Each row has a name. Each piece below is followed by the name of the row it came from. Each question is about the rows just above it. Some pieces are copies with a little noise.

Vudu: [150  84 148 146  75 110 125  92  98 136 139  92  76  82]
Zim: [146  92 146 144  83 114 127  98 102 135 136 100  86  88]
bobe: [143  95 143 142  92 116 127 100 106 133 135 102  91  95]
venu: [147  89 146 145  80 113 125  94 100 135 137  97  83  85]
Lorer: [101 184 103 102 197 148 132 174 165 117 114 173 191 189]
koti: [143  98 141 142  90 116 125 102 108 133 136 104  92  95]
find: [147  89 146 145  81 113 125  94 101 136 137  97  83  85] => venu
find: [100 184 103 103 196 148 132 174 164 117 114 173 191 190] => Lorer
Where do [143  98 141 142  90 116 125 102 108 133 136 104  92  95] appear? => koti

novo: [127 131 127 131 131 121 135 128 123 136]
nute: [179 161 169 129  70 103  68 179  79  70]
ves: [126 128 119 126 129 128 135 126 128 130]
zeg: [125 126 126 131 118 129 128 127 125 124]
Puru: [179 161 169 129  70 103  68 179  79 133]
Tigug: [163 179  87 184 101 187  97 180 188 167]
find: [125 126 125 130 118 128 128 127 126 124] => zeg
find: [180 161 170 129  71 102  68 180  80 133] => Puru

Tapif: [137 146 150  93 133  98 148 164 111]
lofol: [185  83 149 127 101  98 177 126 114]
zopep: [ 81 172 121  86 123 125  94 134  82]
bar: [131  92  93 154  91 152 123 170 149]
kesa: [131  92  93 154  91 152 123 140 151]
nafa: [123 159 181 120 191 146 119 171 162]
puz: [ 81 143 123 140 142 184  71 129 164]
fata: [186  94 155 120 107  85 183 121 100]
rupul: [114 141 177 123 192 167 100 184 184]
fodiv: [128  96 143 137 150 158 109 179 200]
find: [ 80 144 123 139 141 184  72 129 165] => puz
find: [185  83 150 126 101  98 177 125 114] => lofol
find: [ 81 173 121  86 123 126  95 135  82] => zopep
find: [131  93  94 154  91 152 124 140 150] => kesa

pero: [171 149 133 113 154 134 154 140 172 127 127 128 130 114]
revag: [ 97 114 123 177  95 175  97  88  97 177 127 146 151 165]
gigif: [153 145 137 125 151 127 147 148 154 129 127 129 130 125]
rede: [178 141 151  92 189 104 158 185 187  85 126 153 170 108]
fipal: [147 122 125 130 137 164 117  96 155 149 127 152 167 130]
lafor: [175 149 145 102 172 111 161 174 179 102 126 137 144 112]
suv: [179 134 140  95 179 126 145 148 191 102 127 153 172 106]
find: [179 134 140  95 179 125 146 148 192 102 127 153 172 107] => suv
find: [153 145 137 124 150 125 147 148 154 129 127 130 131 125] => gigif
find: [175 149 146 103 173 110 160 174 179 100 123 138 145 112] => lafor

Fezor: [104 135 100 120 124 126 122 159 165 126 110 165 155 125 146  97 126  77
 183 116 128 101 199 120 129 145]
bege: [120 158 156 173 139 124  65 174 105 134 119  69 123 153 115 124  95 156
 122 165 136  96 111 191 129 125]
ravin: [ 96  90 112 159 125 131 154 105 148 135 123 107 137 135 174 155 132  94
 146 159 136 116 147 105 127 150]
fifif: [139 147 106 178 134 125 125 155 160  88 119  87 116 152 104 103 123 130
 135 135  86  78 105 121 128 151]
find: [139 147 106 177 132 124 124 154 160  87 121  88 116 153 102 102 124 129
 135 134  85  80 104 122 127 152] => fifif
find: [104 136 100 120 123 127 121 159 165 126 110 165 154 125 146  97 125  76
 183 116 127 101 199 121 128 146] => Fezor
find: [120 158 157 174 139 125  66 174 105 134 120  69 122 153 116 123  95 159
 123 168 137  95 111 190 129 126] => bege
find: [ 96  91 112 159 125 131 153 105 148 135 123 107 137 135 174 154 131  94
 144 159 136 115 147 105 127 150] => ravin

fazi: [104 146 161 149 211 120 179]
Zimek: [104 146 161 149 211 120 171]
karu: [ 74 110 101 135  49 143 103]
zib: [ 98 185  95  97 163 153 173]
find: [ 74 110 101 135  49 143 103] => karu
find: [ 98 185  95  97 164 153 173] => zib

gup: [160 153 131  81]
Labi: [135 103 121 201]
vubu: [ 93 103 121 201]
Zedu: [135 130 194 136]
dig: [160 153 131 172]
rik: [147 148 194 115]
find: [135 103 122 202] => Labi
find: [162 151 132  81] => gup
find: [160 153 131 172] => dig
find: [136 130 194 135] => Zedu

rekib: [158 129 119 111 105 106 165 168  95]
busar: [113 145 102  91 146 128  86 120  71]
fop: [159 103 115 131 108  87 173 165  68]
divu: [116 145 102  90 135 128  83 124  75]
Teze: [100 150  63  95 134 132  89 119  91]
goke: [109 123 145 105 181 128 149 123 117]
rogi: [110 145  94  96 141 137  82 128  79]
nudi: [119 137 157 100 174 126 143 143 114]
find: [117 145 100  89 133 129  84 126  77] => divu
find: [117 137 161  99 173 127 143 143 114] => nudi
find: [159 103 117 131 108  87 173 165  68] => fop
find: [108 123 145 104 181 128 148 122 116] => goke

tovul: [130  89 117 184 113 150 106]
misi: [130 182 131 112 122 176 167]
goza: [130  93 123  92 110 112  97]
gipa: [127 105  95 137 111 197  95]
dava: [131 168 148  88 164 114 161]
geval: [127  78  51 145 125 179  74]
kir: [133 109 123 134 164 107 114]
find: [131 167 148  88 164 114 160] => dava
find: [126  78  50 145 124 179  74] => geval
find: [132 110 123 135 163 106 115] => kir

vemav: [158 111 156 139 144 121 118 131 122 120 154 137 125  90 140 115  80 125
 119  89 127 135 120 134 132 116 133 131 132 122 121 128 152 104 124 143
 118 114 137 102 127 127 118 127 138 123 114 138 126 110 115 135 126]
vule: [157 111 156 136 151 111 114 132 131 121 159 144 130  89 133 104  80 122
 113  44 137 132 126 135 131 114 136 128 124 120 125 129 158 137 120 144
 119 113 137  95 127 137 116 132 131 137 117 141 125 107 106 135 122]
Tamum: [159 111 155 138 147 117 116 131 127 120 155 140 128  89 153 110  80 125
 116 174 132 134 123 134 131 116 133 130 127 121 122 127 154 161 122 143
 119 114 138  98 127 132 118 129 135 129 113 139 124 108 113 134 126]
gog: [161 113 156 141 140 123 121 130 117 123 152 134 125  91 117 120  81 127
 122  84 122 136 118 135 131 117 132 132 131 122 119 124 151 164 126 140
 120 114 137 102 127 122 119 127 142 117 111 138 127 111 121 134 128]
luros: [158 111 156 138 148 115 115 131 128 121 156 142 129  89 134 107  81 122
 114 144 134 133 124 135 130 115 135 128 123 119 125 128 156 108 122 142
 120 114 138  96 127 134 118 132 133 135 114 140 125 108 110 134 123]
kaza: [160 111 156 139 146 117 118 132 122 122 155 139 128  89 126 114  80 126
 117 132 129 135 122 134 132 117 133 131 127 122 121 128 153 152 123 142
 119 113 137 100 127 129 118 129 136 127 113 140 125 109 115 133 123]
Mozet: [159 111 156 136 148 112 116 132 130 122 156 143 130  90 108 106  80 123
 114 130 135 131 126 135 130 114 135 128 124 120 124 127 156 153 121 144
 121 114 138  95 127 135 117 132 132 135 116 140 124 106 108 134 122]
Bape: [158 110 156 138 148 116 116 132 127 120 154 141 128  88 136 109  80 124
 115 146 132 132 123 134 131 115 133 129 126 121 122 129 154  87 122 143
 120 113 138  97 127 132 117 131 134 133 114 140 125 107 111 133 123]
Tes: [159 111 156 136 152 110 114 134 130 122 159 145 132  88 150 104  80 123
 112 120 138 133 128 135 131 115 136 128 122 121 125 129 158 122 120 144
 120 112 138  94 127 138 117 132 130 139 117 142 123 106 107 133 120]
ripun: [161 112 156 139 142 121 119 131 121 122 154 136 125  90 129 117  80 127
 121 131 125 135 120 134 131 116 133 131 132 122 119 125 151 118 124 142
 120 114 137 102 127 125 119 126 139 121 113 137 125 110 118 134 127]
Guse: [159 112 156 142 139 125 123 130 115 121 150 132 122  91 138 123  81 127
 122 147 119 135 115 134 131 116 131 132 134 123 118 126 149 204 127 140
 119 114 136 104 127 119 118 127 144 117 111 137 128 112 122 135 128]
find: [157 112 157 137 147 114 115 130 127 121 156 141 129  88 134 107  80 122
 114 144 134 133 125 135 130 115 135 128 122 120 125 128 157 107 121 143
 121 113 139  97 127 134 118 132 133 135 114 140 125 108 110 134 123] => luros
find: [159 111 155 137 146 116 115 131 127 120 155 140 127  90 153 110  81 125
 116 174 133 134 124 134 131 115 133 130 127 121 123 127 154 163 122 144
 119 113 139  98 128 132 118 129 135 130 113 140 126 109 113 134 125] => Tamum
find: [161 112 157 137 146 117 118 132 121 122 155 137 128  90 126 115  80 126
 117 130 129 135 122 135 132 117 133 130 128 123 121 128 153 151 123 140
 119 111 138 101 126 130 117 128 138 126 114 142 127 108 115 133 123] => kaza
find: [154 113 158 137 147 110 114 132 128 120 162 145 133  89 133 104  78 122
 114  43 137 133 127 134 134 116 134 128 124 118 127 129 155 137 123 143
 119 114 136  95 127 136 117 131 131 138 118 143 124 108 106 137 120] => vule
find: [160 112 155 143 140 124 123 129 115 121 151 131 122  92 137 123  81 127
 122 146 118 137 115 133 131 117 131 133 136 124 117 125 149 203 127 141
 119 115 136 104 129 119 118 127 143 118 112 137 128 112 122 135 127] => Guse

kan: [ 79 128  93 155  90 192]
Kamu: [108 143 174 193  59  61]
Ragap: [ 77 135  73  81 186 191]
Lasub: [ 62  59 139 162  96 111]
pedaf: [183 145 180 117 150  87]
zed: [ 79  68 157  96 156 117]
vafi: [167  72 136  70 182 125]
ranu: [ 96 168 161 191  69  83]
find: [182 145 180 117 149  87] => pedaf
find: [108 143 175 193  59  61] => Kamu
find: [ 79 134  75  83 187 191] => Ragap
find: [ 78  69 157  97 156 116] => zed
find: [ 78 128  93 155  90 193] => kan

dogur: [179 189 185 104]
fave: [121 152 126 132]
bufo: [135 205 117 109]
besip: [172 196 156 110]
vupun: [102  89  82 194]
gan: [118 121  87 181]
pusa: [121 152 119 119]
find: [178 189 184 104] => dogur
find: [121 152 126 132] => fave
find: [122 152 119 120] => pusa

Gol: [ 93 156 105 185  82 122]
riti: [ 93  73 105 185  82 122]
tuni: [149 145  99 104 143 145]
Vurof: [ 93 118 105 185  82 122]
find: [ 93  73 105 186  82 122] => riti
find: [150 145  99 104 144 144] => tuni

gukuf: [124 104 125 100 121 131 178  79 126 109 147 143 130 130 154 127 135 134
 130 126  86 117 149 148 102 155 140 127 127 142]
zota: [125 130 132 138 131 123 152 162 125 172 111 103 127 125 117 137 130 131
 115 128 133 129  69 164 133 136 118 116 115 142]
nud: [142 143 128 180 124 130 131 144 120 134 131 131 116 131 136 126 135 123
 134 137  97 139  89 133 122 103 121 125 136 133]
lof: [124 129 124  82 118 126 118 106 128 146 134 134 146 125 135 137 112 134
 143 123 133 133 114 100 105 104 171 145  87 138]
Simor: [131 128 128  44 120 123  86  98 128 124 143 130 123 133 129 130 128 136
 119 106 138 125 123 142 110 109 134 123 147 128]
Besa: [107 124 120  97 127 126 113 110 129 109 100 138 111 131 112 139 125 135
 119 129 121 134 133 135 108 124 114 125 130 130]
find: [125 128 120  81 116 127 118 107 129 148 136 132 145 126 134 138 111 134
 143 123 132 132 112  99 104 105 169 144  88 137] => lof
find: [107 124 119  97 127 126 112 110 129 109 100 137 110 131 112 139 125 135
 118 128 123 133 133 135 108 124 114 124 130 128] => Besa
find: [123 129 132 138 131 123 152 161 124 173 112 101 127 125 118 138 129 130
 115 128 132 129  71 164 131 137 118 115 114 142] => zota

mimib: [131 183 118 144  97 118]
sug: [ 91  66 101 126 128 112]
gevu: [181 128 130 114 109 144]
Sidip: [103 157 183 122 114  63]
tigeg: [202  92 107  40 139 133]
nimuz: [153 133 120 117 129 129]
find: [201  93 106  41 141 133] => tigeg
find: [181 127 130 115 110 146] => gevu
find: [103 157 183 122 113  64] => Sidip
find: [152 133 119 117 129 129] => nimuz
find: [130 182 118 144  98 117] => mimib

vof: [142 133 153 132 139 121 157 134 134 143 158 111 126 150 164 126 146 135
 126 118 164 120 125]
feke: [147 139 168 148 121 121 137 156 147 105 168 149 127 121 118 115 101 142
 127 140 113 149 131]
letum: [142 133 153 132 139 121 157 134 134 143 158 123 126 150 164 126 146 135
 126 118 164 120 125]
sar: [147 127 172 153 136 111 160 125 159 152 172 120 127 125 124 111 161 122
 127 143 126 145 128]
Ruz: [116 144  93 115 143 169 120 137 107 142  96 145 126 155 163 168 137 149
 125 126 160 119 124]
doloz: [116 147 102 137 127 178 102 151 125 121  95 177 127 118 105 159 113 148
 127 164  98 157 130]
por: [155 131 184 148 126 105 162 143 154 123 188 134 127 128 132 103 128 133
 128 136 131 141 129]
find: [116 147 103 134 128 177 101 147 126 120  94 178 129 115 105 159 113 149
 126 164  96 158 131] => doloz
find: [148 125 171 153 137 108 161 126 158 152 173 120 127 125 122 108 160 123
 126 143 126 145 128] => sar
find: [116 144  95 114 143 169 120 137 108 142  96 144 126 156 163 168 136 148
 126 126 159 119 125] => Ruz
find: [142 133 154 131 139 121 157 135 133 143 157 123 127 150 164 126 146 135
 126 118 164 119 125] => letum
find: [142 133 153 132 139 120 156 134 134 143 159 110 126 150 164 126 146 136
 126 118 164 119 125] => vof

velil: [192  67 189 188  64 190 192  65 189 188  67 191]
Fedu: [ 70 189  65  73 190  65  69 189  65  72 188  66]
gugu: [ 70 190  68  70 190  66  67 191  66  67 189  68]
Dof: [ 72 190  73  68 192  73  67 191  74  69 189  73]
kofa: [ 66 190  78  65 187  75  64 190  76  66 191  78]
bod: [ 77 188  64  75 190  65  72 189  65  73 189  64]
fepud: [ 66 194  66  65 192  65  66 190  68  68 191  67]
find: [ 70 189  66  73 190  66  68 189  64  73 189  66] => Fedu
find: [ 70 190  68  70 190  65  66 191  66  67 188  68] => gugu
find: [ 77 188  64  75 190  65  75 189  65  74 189  63] => bod
find: [ 66 194  65  64 193  66  66 192  67  69 190  66] => fepud

zekip: [ 63  66 192 194  65  63  64  66  65  65]
gof: [ 63  66 194 192  65  67  62  66  66  65]
tubug: [ 63  66 192 194  65  63 196  66  65  65]
find: [ 63  66 193 194  65  62 196  66  65  65] => tubug
find: [ 63  66 195 191  66  67  62  66  65  66] => gof
find: [ 63  66 192 193  65  63  64  65  65  65] => zekip

vatu: [139 141 145  56]
roneg: [139 141 149  56]
tati: [122 118 144 101]
pori: [132 139 152  65]
kika: [122 118 124 101]
Ren: [139 141 148  56]
zimab: [162 127 129 134]
Where do [139 141 148  56] appear? => Ren
find: [121 119 124 101] => kika
find: [160 126 128 133] => zimab
[139 141 149  56] is in which row? => roneg
find: [140 141 145  55] => vatu

Miz: [155 137  84 147]
vuv: [197 195 142  96]
mot: [147 198 139 185]
reban: [85 94 69 81]
Lis: [110  81 149  83]
teg: [188 141 173  76]
kogi: [195 170 165 165]
Konir: [134  76 129 102]
Tano: [189 158 172  57]
ranen: [99 87 76 64]
mome: [150 104 163 202]
purit: [155 137  84  63]
find: [150 104 163 202] => mome
find: [134  76 130 102] => Konir
find: [187 142 173  77] => teg
find: [109  81 148  85] => Lis
find: [85 94 69 81] => reban

Gebeg: [ 63 115 144 201 123 130 115]
sesa: [ 63 124 131 150 125 125 141]
Ponep: [ 63 130 127 125 129 128 128]
Pagod: [ 63 122 133 151 124 125 140]
gerok: [ 63 126 127 137 125 121 163]
find: [ 64 128 128 127 131 129 126] => Ponep
find: [ 63 122 133 152 125 124 139] => Pagod

bakog: [153 171 101 135 132]
pez: [126 127 130  88 138]
ribo: [ 66  89 102 107 178]
Mim: [153 171 101 135 108]
sazak: [153 171 101 135  97]
find: [152 171 101 134 108] => Mim
find: [126 127 130  87 137] => pez
find: [152 170 101 136 132] => bakog
find: [153 170 102 136  96] => sazak
find: [ 67  89 102 107 178] => ribo

Nel: [ 45 153 129  42]
Poti: [ 58 119 114 113]
Tifo: [105  98 125 118]
tasen: [104 148 109 122]
find: [ 45 151 129  44] => Nel
find: [105 100 125 117] => Tifo
find: [103 148 109 122] => tasen

bopa: [161 133 143 126 128 137 144 159 106 176 125 137  82 129 127 132 103 129
 122 137 138 111 169 140 125  93 127 154  97 146 164 136  91 142 145  87
  81 124 146 170 150 129 102 194 114 104 141 155 167  90 165 108 138 120]
nul: [ 97 144 109 113 115 134 134  71 135  94 132 131 152 126 113 136 130 123
 137 134 141 133  97 125 142 158 140 122 137 101 102 145 130 107  76 168
 141 133 120 107 108 129 130 107 117  75 122  97  90 145 122 142 125 134]
mefe: [ 97 144 109 113 115 134 134  71 135  94 132 131 152 126 113 136 130 123
 137 134 141 133  97 125 142 158 140 122 137 146 102 136 130 107  76 168
 141 133 120 107 108 129 130 107 117  75 122  97  90 145 122 142 125 134]
find: [ 97 144 110 112 116 134 135  71 134  94 132 132 152 125 113 137 129 123
 136 135 139 133  97 125 142 157 140 122 136 145 102 135 130 107  77 168
 141 132 120 106 108 128 130 106 117  75 121  97  91 145 122 141 125 134] => mefe
find: [161 133 142 126 128 137 145 159 106 177 125 137  82 128 127 131 103 130
 122 137 138 111 169 141 125  93 126 154  97 146 164 137  91 142 145  88
  82 124 146 170 151 129 102 194 112 104 141 155 167  90 165 108 138 120] => bopa
find: [ 97 143 109 113 115 133 134  71 135  93 132 132 152 125 113 136 130 122
 136 134 141 133  98 125 142 159 140 123 137 101 102 145 129 106  76 168
 141 133 119 108 108 130 131 107 117  76 123  96  91 145 121 143 125 134] => nul

lenu: [ 46  85 120  98  99 194 124 139 130  50]
sofu: [ 46  85 120  98  99 194 124 121 192  84]
guka: [ 46  85 120  98  99 194 124 121 192 138]
bedo: [208 174 149 152 136 189 115 155 152 107]
taz: [112 179 168 209 192 124 192  67 104 109]
sem: [112  55 168 209 192 124 192  67 104 109]
nin: [ 74 147 107  45 209 187 105 133  53 181]
find: [111  55 168 209 193 123 192  67 104 109] => sem
find: [ 46  85 120  99 100 193 125 121 191  85] => sofu
find: [112 180 169 209 192 124 192  67 106 111] => taz
find: [208 175 149 152 136 189 115 155 153 107] => bedo

mise: [142 133 108 116 108 133]
kevul: [142 133 108 116 108 138]
peto: [155 131 144 131 171 137]
puvu: [123 131 112 126 129 197]
Bozu: [154 131 136 103 141 163]
kevak: [155 131 144 131 157 121]
feb: [112 115 138 128 163 149]
puba: [116 135 151 116 115  79]
Guzir: [142 133 108 116 153 125]
find: [143 134 107 116 107 132] => mise
find: [123 131 113 126 129 197] => puvu
find: [154 131 135 102 140 163] => Bozu
find: [115 135 152 116 115  79] => puba
find: [142 132 108 115 108 138] => kevul
find: [155 131 145 131 156 120] => kevak

